Below are the code and all the weights of a small trained network. Each question names an input and a class and asks about switching units off, where a switched-off unit gives its printed mean instead of its output.

import numpy as np


def w(rows, s, z=0):
    codes = np.array(rows[::2]) - 128.0
    scale = np.full(codes.shape[1], s)
    scale[-1] = z or s
    return codes * scale


def f(y):
    return np.maximum(y, 0)


def log_softmax(a):
    a = a - a.max(-1, keepdims=True)
    return a - np.log(np.exp(a).sum(-1, keepdims=True))


def net(x, mask):
    res = np.array(x, float).reshape(1, 6) / 4 @ E
    y = f(res @ A[0][:, :-1].T + A[0][:, -1])
    res = res + np.where(mask, y, B[0][:, -1]) @ B[0][:, :-1]
    return log_softmax(res[-1] @ U[:, :-1].T + U[:, -1])


A, B = {}, {}
E = w([
[192,73,124,140,52,242,45,41,146,222,124],'x0',
[130,134,137,132,138,151,142,144,142,132,128],'x1',
[132,131,127,154,124,138,145,131,152,123,124],'x2',
[79,236,249,199,162,130,1,128,185,121,138],'x3',
[123,171,124,123,110,122,142,142,165,170,141],'x4',
[120,140,123,116,122,120,124,137,133,153,128],'x5',
],0.011)
A[0] = w([
[172,72,185,142,81,203,119,70,156,168,166,16],'N1',
[72,148,192,164,147,121,59,133,150,116,125,176],'N2',
[59,167,144,122,177,8,210,181,127,39,144,56],'N3',
[152,85,76,65,103,115,203,145,137,120,97,182],'N4',
[121,144,86,138,187,117,122,114,124,173,105,39],'N5',
[181,179,104,73,121,158,89,145,124,108,126,73],'N6',
[206,83,147,134,136,82,86,160,134,116,120,57],'N7',
[203,105,107,59,145,132,209,127,100,131,139,187],'N8',
[125,121,193,97,132,92,70,129,125,137,90,118],'N9',
[149,126,139,125,78,90,192,131,71,167,51,85],'N10',
[185,111,111,117,93,207,56,18,149,173,164,6],'N11',
[98,186,224,184,162,96,27,145,151,101,141,176],'N12',
[102,102,185,74,160,81,174,206,136,70,206,21],'N13',
[137,61,126,141,142,82,111,105,170,81,86,121],'N14',
[170,84,35,118,130,111,255,138,75,166,169,146],'N15',
],0.0087,0.0024)
B[0] = w([
[162,124,116,102,137,153,113,196,100,180,101,195],'N1',
[76,190,131,119,146,81,198,102,156,93,155,193],'N2',
[213,91,113,51,84,190,80,254,55,241,50,249],'N3',
[47,164,162,185,164,98,153,103,158,126,185,200],'N4',
[128,169,132,132,142,111,110,112,137,129,119,129],'N5',
[164,129,119,126,134,121,130,99,194,115,97,136],'N6',
[144,132,131,64,173,136,186,122,141,147,145,133],'N7',
[65,173,129,159,158,139,160,127,127,127,161,196],'N8',
[136,67,99,74,112,143,127,91,152,66,139,156],'N9',
[89,105,127,134,93,131,127,128,132,113,145,162],'N10',
[152,139,99,70,79,148,100,209,129,173,70,217],'N11',
[47,107,129,192,184,78,153,83,175,91,207,227],'N12',
[153,157,120,58,106,122,102,112,146,135,94,194],'N13',
[111,106,137,146,170,132,88,154,159,124,122,142],'N14',
[111,138,150,136,120,90,142,61,183,54,175,226],'N15',
],0.0094,0.019)
U = w([
[33,113,143,166,139,119,177,90,185,69,246,254],'0',
[186,108,133,99,110,161,108,173,109,202,25,2],'1',
],0.012,0.00091)

Each question gives the input, the list of numbers given to net, and the class t.
The units are the neurons (one row each of A and B). Each row of codes is followed by its name. A weight is (code - 128) times the scale printed after its matrix; where a second scale follows, it is the last column's (A, B and U).
mask holds one flag per neuron, in row order. A switched-off neuron (its flag False) gives its mean, the last column of its row in B, instead of its output. The means were averaged over made-up inputs and are rounded, as every weight is.
A unit's drop is (log p(t) with every unit on - log p(t) with that unit switched off) / (log p(t) with every unit on - log p(t) with every unit switched off).
The circuit of an input: a set's keep is (log p(t) with only the set's units on - log p(t) with every unit switched off) / (log p(t) with every unit on - log p(t) with every unit switched off). Starting from the 12 units with the biggest drops (on a tie, the unit counted first), units are removed one at a time, each time the one whose removal leaves the highest keep (on an exact tie, the one counted first), for as long as the keep stays at least 0.8.
units of the circuit, in order: the units of the circuit, biggest drop first
top k neurons: the k neurons with the biggest drops, biggest first
drop when u is switched off: that unit's drop, to one decimal
input [-6,4,-5,-5,-2,8], class 1: top 2 neurons => [N3 N12]
input [8,6,6,-8,-3,-3], class 0: top 2 neurons => [N3 N15]
input [-2,-8,4,1,6,-3], class 1: units of the circuit, in order => [N15]
input [-5,1,-7,-4,-4,6], class 1: top 4 neurons => [N3 N12 N2 N13]
input [7,4,-2,7,2,1], class 0: top 3 neurons => [N12 N3 N2]
input [8,8,-1,-8,-8,-1], class 0: top 2 neurons => [N3 N15]
input [5,2,1,-5,5,-4], class 0: top 3 neurons => [N3 N15 N4]
input [3,-6,2,3,6,7], class 0: top 2 neurons => [N3 N12]
input [-5,-7,2,4,2,3], class 1: top 2 neurons => [N3 N15]
input [-6,8,4,-2,-8,0], class 1: drop when N3 is switched off => 0.7
input [-8,0,2,2,3,5], class 1: drop when N3 is switched off => 0.7
input [-8,8,7,4,-5,0], class 1: drop when N3 is switched off => 2.3
